Below is a small trained network, with its code and all its weights. Each question gives an input and a class and asks what happens when units are switched off, that is, made to give their printed mean instead of their output.

import numpy as np


def w(rows, s, z=0):
    codes = np.array(rows[::2]) - 128.0
    scale = np.full(codes.shape[1], s)
    scale[-1] = z or s
    return codes * scale


def f(y):
    return y / 2 * (1 + np.tanh(0.7978845608 * (y + 0.044715 * y**3)))


def log_softmax(a):
    a = a - a.max(-1, keepdims=True)
    return a - np.log(np.exp(a).sum(-1, keepdims=True))


def net(x, mask):
    res = np.array(x, float).reshape(1, 5) / 4 @ E
    y = f(res @ A[0][:, :-1].T + A[0][:, -1])
    res = res + np.where(mask, y, B[0][:, -1]) @ B[0][:, :-1]
    return log_softmax(res[-1] @ U[:, :-1].T + U[:, -1])


A, B = {}, {}
E = w([
[169,202,155,151,126],'x0',
[154,93,253,126,153],'x1',
[185,135,134,129,211],'x2',
[107,148,114,200,172],'x3',
[207,115,151,197,52],'x4',
],0.006)
A[0] = w([
[136,118,131,113,145,191],'n0',
[168,145,197,190,89,221],'n1',
[123,125,120,124,129,155],'n2',
[124,124,162,133,142,131],'n3',
[57,111,80,95,57,191],'n4',
[129,130,110,158,115,89],'n5',
[240,92,139,139,98,99],'n6',
[116,131,94,138,128,179],'n7',
[121,134,164,137,142,162],'n8',
[124,155,145,71,7,166],'n9',
[105,122,94,160,110,145],'n10',
[102,130,96,138,92,183],'n11',
[200,112,130,171,88,132],'n12',
[46,94,11,213,63,200],'n13',
[108,117,185,134,162,174],'n14',
[121,153,116,128,141,197],'n15',
[98,114,115,127,140,102],'n16',
[138,128,139,122,127,149],'n17',
[79,106,47,144,214,217],'n18',
[172,115,169,104,140,244],'n19',
[125,185,112,139,167,184],'n20',
[131,137,128,103,92,188],'n21',
[130,40,154,48,221,110],'n22',
[119,154,112,127,140,205],'n23',
[139,119,147,119,145,193],'n24',
[163,117,133,112,122,150],'n25',
[137,120,142,119,151,204],'n26',
[121,251,59,134,209,188],'n27',
[118,119,26,147,199,170],'n28',
[126,146,129,128,126,165],'n29',
[106,116,188,134,164,180],'n30',
[131,129,126,121,124,145],'n31',
[213,140,223,236,68,255],'n32',
[64,121,64,78,33,192],'n33',
[159,119,135,134,113,114],'n34',
[133,134,151,126,160,243],'n35',
[137,115,121,104,151,218],'n36',
[135,132,144,129,125,124],'n37',
[53,129,245,150,186,193],'n38',
],0.012,0.0018)
B[0] = w([
[135,113,143,120,130,139],'n0',
[127,119,67,178,92,198],'n1',
[128,132,131,124,135,132],'n2',
[114,103,127,140,119,138],'n3',
[92,172,104,45,138,185],'n4',
[124,140,103,140,132,132],'n5',
[213,112,105,83,109,177],'n6',
[123,154,126,138,145,144],'n7',
[110,111,136,144,114,142],'n8',
[102,158,133,99,37,170],'n9',
[112,145,102,135,150,146],'n10',
[103,158,106,116,137,150],'n11',
[187,129,80,125,114,172],'n12',
[86,157,55,138,234,227],'n13',
[93,87,139,145,121,160],'n14',
[130,147,147,133,125,141],'n15',
[137,127,124,119,154,134],'n16',
[132,120,128,125,119,132],'n17',
[180,147,168,151,204,204],'n18',
[146,80,136,108,98,167],'n19',
[129,159,167,148,101,156],'n20',
[123,143,134,107,105,138],'n21',
[130,39,184,78,159,194],'n22',
[129,151,147,133,128,143],'n23',
[129,103,138,125,118,143],'n24',
[147,124,128,106,122,136],'n25',
[129,106,147,125,120,144],'n26',
[156,209,231,175,97,207],'n27',
[148,146,163,182,182,192],'n28',
[125,139,135,130,119,133],'n29',
[91,85,140,146,121,163],'n30',
[129,131,129,123,126,129],'n31',
[163,104,3,198,86,254],'n32',
[73,198,104,37,114,196],'n33',
[148,124,113,123,117,134],'n34',
[118,109,158,132,105,154],'n35',
[139,119,152,115,138,145],'n36',
[128,120,124,132,117,130],'n37',
[44,65,154,181,129,203],'n38',
],0.045,0.008)
U = w([
[155,163,26,180,160,53],'0',
[181,189,227,190,152,251],'1',
[48,185,105,26,75,228],'2',
[105,28,214,88,147,120],'3',
[87,176,132,87,223,52],'4',
[71,72,110,215,63,85],'5',
[252,94,81,127,44,73],'6',
],0.0041,0.0013)

Each question gives the input, the list of numbers given to net, and the class t.
The units are the neurons (one row each of A and B). Each row of codes is followed by its name. A weight is (code - 128) times the scale printed after its matrix; where a second scale follows, it is the last column's (A, B and U).
mask holds one flag per neuron, in row order. A switched-off neuron (its flag False) gives its mean, the last column of its row in B, instead of its output. The means were averaged over made-up inputs and are rounded, as every weight is.
A unit's drop is (log p(t) with every unit on - log p(t) with that unit switched off) / (log p(t) with every unit on - log p(t) with every unit switched off).
The circuit of an input: a set's keep is (log p(t) with only the set's units on - log p(t) with every unit switched off) / (log p(t) with every unit on - log p(t) with every unit switched off). Starting from the 12 units with the biggest drops (on a tie, the unit counted first), units are removed one at a time, each time the one whose removal leaves the highest keep (on an exact tie, the one counted first), for as long as the keep stays at least 0.8.
units of the circuit, in order: the units of the circuit, biggest drop first
most important unit: the unit with the biggest drop
top k neurons: the k neurons with the biggest drops, biggest first
drop when u is switched off: that unit's drop, to one decimal
input [7,8,4,7,-6], class 5: most important unit -> n38
input [-6,1,0,0,-2], class 3: units of the circuit, in order -> (n22 n32)
input [-1,4,-6,-1,-5], class 2: units of the circuit, in order -> (n4 n28)
input [-3,3,-3,-2,-1], class 2: units of the circuit, in order -> (n18 n32)
input [5,-5,-8,4,3], class 2: top 4 neurons -> (n33 n9 n4 n18)
input [-7,2,-3,-5,-8], class 3: top 2 neurons -> (n22 n13)
input [-7,4,6,4,5], class 6: units of the circuit, in order -> (n6 n13)
input [-7,-1,-2,2,2], class 4: units of the circuit, in order -> (n32 n13)
input [3,-7,0,-1,-3], class 4: top 3 neurons -> (n13 n33 n4)
input [3,-8,4,-3,3], class 1: top 2 neurons -> (n27 n32)
input [0,-8,1,-6,1], class 2: top 2 neurons -> (n33 n9)
input [8,-7,-4,-6,6], class 2: top 2 neurons -> (n9 n33)
input [-8,8,5,2,-6], class 3: drop when n0 is switched off -> 0.0
input [1,-7,4,-7,-6], class 1: units of the circuit, in order -> (n27)
input [-5,8,2,8,-2], class 3: drop when n22 is switched off -> 0.3
input [-1,5,-6,-3,-1], class 2: drop when n9 is switched off -> 0.2
input [-2,6,3,6,-2], class 3: top 2 neurons -> (n22 n32)
